[  1.0   8.4   1.6   3.5  27.2  -9.6  14.8 -10.6   0.7  -8.2   7.2  15.9
  -4.0  -5.5  10.2  -0.5 -11.1  -7.2   2.2 -21.7   3.2   4.4 -12.7   9.4
  35.6   0.8 -18.5  -5.7  -4.1  13.6  11.0   1.7  -5.5  10.0  -2.2   4.8
   0.2 -16.0   2.4  -7.0  -1.8 -18.2  11.7   0.7  -0.6 -21.4   2.9  -0.1
   6.2   0.9  32.2] : <72>
[ 13.6   2.7  24.0  14.8   3.0 -12.2  15.7  -2.5 -30.5  -4.4   7.2   8.9
 -16.6  -7.3   3.8  -0.7 -14.6  15.6  17.8 -12.3  11.0 -18.9   4.0   8.9
   2.7  -4.0 -17.8   1.0 -15.2  33.2  17.1  11.0  -1.8  11.5 -10.9   1.8
   7.4  -2.0  12.3   0.6  -4.0 -17.5   9.3 -52.9  -5.8 -23.1   7.3  -0.1
   0.9  17.6  14.2] : <73>
[ 43.7  -7.5  38.3  10.0  34.7   3.5   4.0  -4.5 -58.2 -11.9   6.2   0.5
 -13.4  -6.3  -0.7  -1.4  -6.4  36.3  10.9 -13.9  -1.2 -27.3   6.6  -5.3
 -38.1   8.4 -65.9   1.0 -26.3  59.8 -19.4   7.8  -3.8  16.4  33.4  16.3
  23.9   2.4   8.7   4.2   7.2 -15.5  -8.4  -1.3   2.3 -30.9  26.9  -2.2
  -1.3  37.1 -21.2] : <72>
[  0.0  -3.8  20.6  -9.4  49.6  -0.9  24.9   2.9 -89.6  -7.9   4.4   0.5
  -7.6 -10.9   0.5  -2.1  -7.6  26.6  18.3 -21.3   3.2 -10.5   2.8   2.0
 -19.9 -19.6 -37.2  15.4  -6.2  26.1  21.7  16.0  -4.1   9.5  19.7  24.2
  25.0  13.8  14.8   4.8  -3.0  -8.3   2.9 -34.0  -4.5 -17.2   5.5   0.3
  -0.4   4.8  -1.1] : <72>
[  1.1  -4.2 -14.8 -26.0  99.9   9.7  -0.1  11.1 -37.9  -9.1   2.3   4.5
  10.3   1.7 -10.8  -3.3  -1.6   7.4   2.7  -2.5  -3.0  11.1   0.2 -12.6
 -29.9 -21.8 -70.5  15.7   9.3  -3.9 -11.2  12.2 -12.6  -5.0  42.7   5.1
  33.7  21.1  13.3  -2.0  -7.8  21.4 -10.4  91.2  -8.1  20.4   3.4   0.5
  -2.3 -22.9 -24.4] : <72>
[ 22.6  10.6   7.0  -8.9  64.5  -8.8   7.7  -7.4  -9.3  -7.9   7.9  26.2
  -9.6   2.1   8.9  -0.2 -19.9  -7.8   6.1 -14.8  13.8 -27.7  -8.6   7.6
   8.1  -1.5 -47.1   1.4  -3.1  39.8   2.0   6.8 -11.2  12.0 -14.9  -7.3
   7.4   3.1  11.7 -10.5 -13.0  -4.9   7.7  74.4  -2.8 -16.0   9.5  -0.5
   1.6  23.6  13.5] : <72>
[-24.2  -4.1   7.4  -3.4 -40.4  13.3  22.4  -0.3 -32.1   6.3  -1.4  -4.7
  20.4  -1.6  22.4   4.7   2.5  14.0  -9.9  -0.5   4.5   0.0  -6.4   5.2
  33.5  -2.7  79.0  -8.2  -4.5   6.9  14.0  -8.0   7.0   1.0 -26.6   8.8
 -28.4  -5.5  -8.9   3.0   1.0 -26.1  12.1 -22.1   4.3 -23.7   5.2  -6.8
  -6.3 -38.7  13.1] : <73>
[-26.8 -16.1   7.5   7.6 -18.2   4.5  12.2   8.6 -43.9   4.5  -3.2 -16.9
   8.0  -5.1  -6.1   0.7   5.1  25.0  14.2  13.2  -0.1   3.8  12.9  -3.3
 -19.1 -16.9  42.1   8.2   1.7 -17.1  18.9   5.9   7.5 -10.1  10.7   1.7
  -6.7   5.6   2.4   8.7   4.6  -2.5   0.7 -86.1  -2.6   2.8   0.7  -3.6
  -8.2 -34.3 -12.3] : <72>
[ -0.7   5.9  14.0  12.7 -74.5 -16.5   9.2  -6.3   1.5  10.0  -1.3   1.6
 -17.2  -2.7   8.1   2.9  -6.4  -8.4  13.5   3.8   7.8 -16.0   7.8   7.1
  -2.8   5.6  44.2   2.9  -9.3   3.3   6.6   2.4   9.0   4.1 -36.2 -16.4
   4.1  -3.2  -5.0   2.1  -1.6 -32.0   7.3 -72.8   1.6  -9.3  -5.1  -0.8
  -1.2  36.2  11.4] : <73>
[ -1.2   1.1  -3.5  12.1 -16.9   6.7  -3.5  -7.7  22.9  -2.1   4.8  11.3
  12.8   9.7  17.0   3.9  -5.2  -4.8 -15.1   1.9   8.1 -12.6 -10.7   2.8
  39.2  15.2  19.3 -18.7  -9.4  14.7 -21.1 -19.5  -4.2   5.4   4.9  -6.8
 -27.9 -16.9  -4.2  -7.6   0.6  -3.7   8.9  65.4   7.2 -19.3  11.5  -5.2
   1.0 -25.9   9.2] : <73>
[-36.0  -5.8 -17.5  14.5 -41.1   4.5  -0.5   4.3  49.4   9.8  -4.4  -2.2
  19.6   4.7   5.3   3.8   3.0  -0.6 -11.4  21.8   7.2   3.7   2.5   2.2
  27.1  -6.6  82.7 -10.9   5.2 -40.0   6.8 -13.0   3.8 -12.5 -16.5 -26.3
 -42.8  -4.3  -4.5  -2.0  -1.7  -1.6  12.4 -13.1   0.7   7.2  -8.0  -4.6
  -6.1 -69.6   4.8] : <72>
[ -4.4  -1.1  10.6  15.6   5.6 -15.0   7.9   1.4 -13.7  -7.9   2.1   3.8
 -16.9  -8.0 -17.8  -2.9  -9.2   8.8  17.7  -2.2   7.0  -5.7   9.2   3.9
 -13.2 -16.7 -40.9   8.0  -5.1  -5.0  18.4  12.2  -2.7   4.4   7.5 -10.0
  17.5   4.4  12.7   1.4  -1.8   2.1   6.0 -77.0 -12.3   1.4  -2.2  -0.1
   1.0  11.5   7.5] : <72>
[  3.4   2.5  23.2   1.9 -17.2  -3.1  18.0  -8.7 -46.8   1.4   3.5   3.6
 -11.3  -9.3  22.9   2.6  -7.2  13.3  10.9 -19.8   6.9 -20.7  -3.0   8.2
  12.9   6.3   1.8  -1.3 -16.2  30.3  16.2   1.5   3.4  12.0 -26.3   9.4
  -9.4  -8.0  -2.0   2.8  -1.0 -32.9  10.9 -47.3   5.0 -30.9   8.0  -2.3
  -1.8   8.4  20.2] : <73>
[ -3.5  -1.4  23.5  13.5  -4.6   7.1  21.2  -8.6 -39.6  -5.3   8.5   6.9
   5.5  -6.3  23.6   3.4  -8.5  19.7  -2.6 -15.3   9.0 -13.7  -6.0   7.5
  34.3   5.4  14.9 -15.0 -19.5  39.1   3.4  -8.0  -1.3  12.7 -22.5   9.0
 -26.0 -14.5  -2.0  -0.9   1.2 -27.5  15.0   0.9   6.0 -40.1  21.3  -7.4
  -1.4 -28.4  16.1] : <73>
[ -6.7  -5.5  22.8   0.3 -68.4  10.3  13.7   2.2 -56.6   7.0  -3.7 -11.9
   8.1  -2.3  24.5   4.1   5.1  22.8  -1.2   3.8   3.7 -21.0   5.3   2.5
 -15.6   1.9  80.2  -1.2 -11.3  15.7  18.3  -5.0   8.7   2.2 -23.0   8.7
 -29.1   4.1 -12.2   8.6   0.8 -27.1   6.6 -41.7   7.6 -19.5   8.3  -6.7
  -9.2 -29.0  -2.7] : <73>
[-17.8 -14.1  -4.2   7.6  26.0  13.3  -1.8   7.4 -18.3  -9.2  -0.9 -11.0
  17.2  -4.6 -13.7  -2.5  13.8  31.3  -7.9   1.7 -10.3  25.9   3.4 -12.9
 -10.4  -6.3 -19.7  -6.9   5.0  -6.9 -25.5  -4.5  -4.8  -9.7  48.4  15.8
   5.2  -3.0   4.2   5.3   9.4  22.5 -10.8 -12.1  -0.5  -3.6   5.1  -2.6
  -1.9 -50.1  -9.9] : <72>
[ -5.7  -0.3 -15.0  12.4   9.9 -13.8  -2.1   4.3  50.4  -3.4   2.1  10.2
 -16.1   4.7 -18.3  -1.4 -11.1   1.7  14.4  15.4  10.5  -4.2  -6.6   1.3
 -12.4 -19.6 -26.4   6.1   2.9 -24.8   8.4   7.9  -7.4 -10.8   7.0 -26.9
   9.2   6.7  14.8  -7.3  -6.7  23.9   6.4 -35.6 -12.3  20.0  -3.8   1.1
   0.1   9.4  -7.6] : <72>
[ -4.3   7.3  -5.5   7.6  -9.6  -5.6   2.1  -8.1  37.4  -2.1   4.7  10.0
   2.1  13.8  15.1   2.5 -12.9  -8.2  -7.5  -0.3  12.0  -5.7 -11.5  10.9
  41.8  17.7   6.5 -12.6  -4.3   4.5  -0.8  -8.0  -3.1   3.7 -34.7 -12.2
 -22.6 -13.1   1.3  -9.8  -5.6 -12.6   9.2  46.1   1.4 -12.5   2.0  -2.9
   4.1 -14.2  23.1] : <72>
[-26.6 -13.4   4.6  -8.3  60.8  15.0  12.5   8.0 -44.7 -11.3   1.8  -6.2
  25.9  -4.1   0.7   0.4   3.7  27.0  -5.8  -3.9  -4.9  15.8  -2.7 -10.7
   6.8 -12.7  -0.6  -7.0   2.1   3.1 -12.6  -3.5 -10.9  -5.8  53.1  21.0
  -0.8   2.0   5.6   0.1   1.7  14.8  -4.2  59.8   1.5 -11.7   8.6  -6.5
  -3.1 -79.8 -15.0] : <72>
[ -0.4  -6.0  11.5 -14.1  85.7   9.1  21.4   4.3 -82.5 -11.3   3.2  -4.2
   3.4 -14.6  -9.6  -4.1  -0.2  16.0  14.1 -26.1  -8.4   9.6  -2.7  -6.4
 -21.5 -17.0 -57.3  11.2   2.0  14.4   2.3  15.7  -5.6   4.8  47.1  23.3
  28.3   7.6   9.0   9.4   4.2   9.4  -9.5 -15.0  -4.7  -3.8   5.6   1.0
  -0.1  -1.7   9.4] : <72>
[-18.7 -11.6  -8.4  23.0 -49.8  -4.8 -10.2   7.5  68.1   0.8  -2.9  -3.4
  -6.1   7.7 -18.4   0.3   1.3   7.4  10.3  23.7   7.4   3.7  18.7  -3.5
 -11.6  -7.3  17.8  -3.8   0.0 -32.7   0.9  -2.5   1.5 -11.6   8.8 -28.0
  -8.5   6.1   9.8  -0.6   1.5  19.0  -1.0 -45.5  -9.7   9.2  -1.8   0.9
  -3.7  -8.9 -15.1] : <72>
[-47.8  -7.7 -16.8  43.7 -62.8 -13.9  -0.8   4.3  78.0  -2.1   0.7  -5.3
 -10.0   1.0 -30.1  -0.8   1.4  12.8  12.5  21.0   4.0  28.5  14.3   5.8
  14.5  17.0  48.2 -10.6   2.8 -69.6  21.7  -0.4   3.1 -17.2 -16.5 -28.7
 -14.5 -19.3  13.5  -1.6   7.4   5.2  14.8 -99.9 -13.5  12.4 -10.6   2.2
   0.2  -9.6  13.6] : <72>
[-11.9  -1.0 -10.0   9.3  90.3   1.4   1.6  -5.6  21.7 -15.4   8.5  15.0
   4.9   1.1 -14.8  -3.1  -6.6   2.8  -2.3 -14.5   0.2  25.6  -8.8  -2.0
  30.0  -4.5 -55.2 -14.2   2.6  -2.6 -24.1  -0.1 -10.1   1.2  40.3   0.8
  15.2 -20.0  14.6 -10.0   3.8  19.9   2.0  49.4  -6.5 -10.5   2.1   0.0
   5.6 -28.3   4.3] : <72>
[ -2.9  12.2  -7.0 -10.4  42.5   4.0   7.3  -9.7   6.6  -4.1   5.1  18.0
   8.8   1.7  18.4   1.3 -11.4 -19.9 -11.1 -13.3   3.5   3.1 -12.7   6.5
  41.7   3.6  -8.8  -8.3   1.9  13.7  -2.0  -2.3  -7.7   7.8 -16.1   3.6
 -12.0 -13.6  -3.4  -9.5  -7.3 -11.2  10.7  77.4   2.7 -12.3  -1.1  -1.5
   6.7 -27.9  25.7] : <73>
[-33.9   1.1 -16.3   4.1 -59.2   7.6   2.5   0.2  41.6   8.3  -1.9   1.0
  25.7   6.8  16.1   3.9   1.0  -6.9 -14.0  15.7   4.3   7.3  -7.4   5.8
  40.8   4.3  85.2 -13.8   9.7 -25.0  -3.2 -14.4   3.3  -5.5 -28.7 -12.4
 -33.9 -10.0 -11.2  -4.5   0.2 -13.4  12.8  22.5   3.0  -6.9  -1.4  -6.1
  -2.2 -47.8  12.1] : <73>
[-24.0 -12.2  17.0 -13.5   1.7  15.2  25.1  11.5 -85.3   3.1   2.5 -10.4
  18.6  -7.2  18.0   1.6   2.8  30.5   6.0   0.0  -0.1  -4.5   4.3  -2.7
 -16.1 -19.1  50.3   8.4  -3.1   7.5  21.0   6.3   5.1  -2.6  15.6  18.9
  -8.6  13.3  -1.6   7.5  -1.2  -4.3   1.5 -19.7   1.3  -9.9   5.8  -6.2
 -10.9 -60.4 -11.0] : <73>
[ -4.8   7.5  17.3  -9.3  -9.4   4.6  23.5  -6.8 -54.0   4.6   2.6   4.4
   6.9  -3.5  26.8   3.3  -7.3   3.7   0.5 -13.8   4.7 -14.2  -7.3   9.8
  23.4   4.0  38.2   0.2 -12.9  32.8  21.1  -1.1   4.8  12.6 -38.7   8.1
 -15.4  -2.6  -5.8   0.0  -5.3 -34.2  13.4  10.6   7.3 -28.5   4.6  -5.6
  -1.5 -15.2  21.0] : <73>
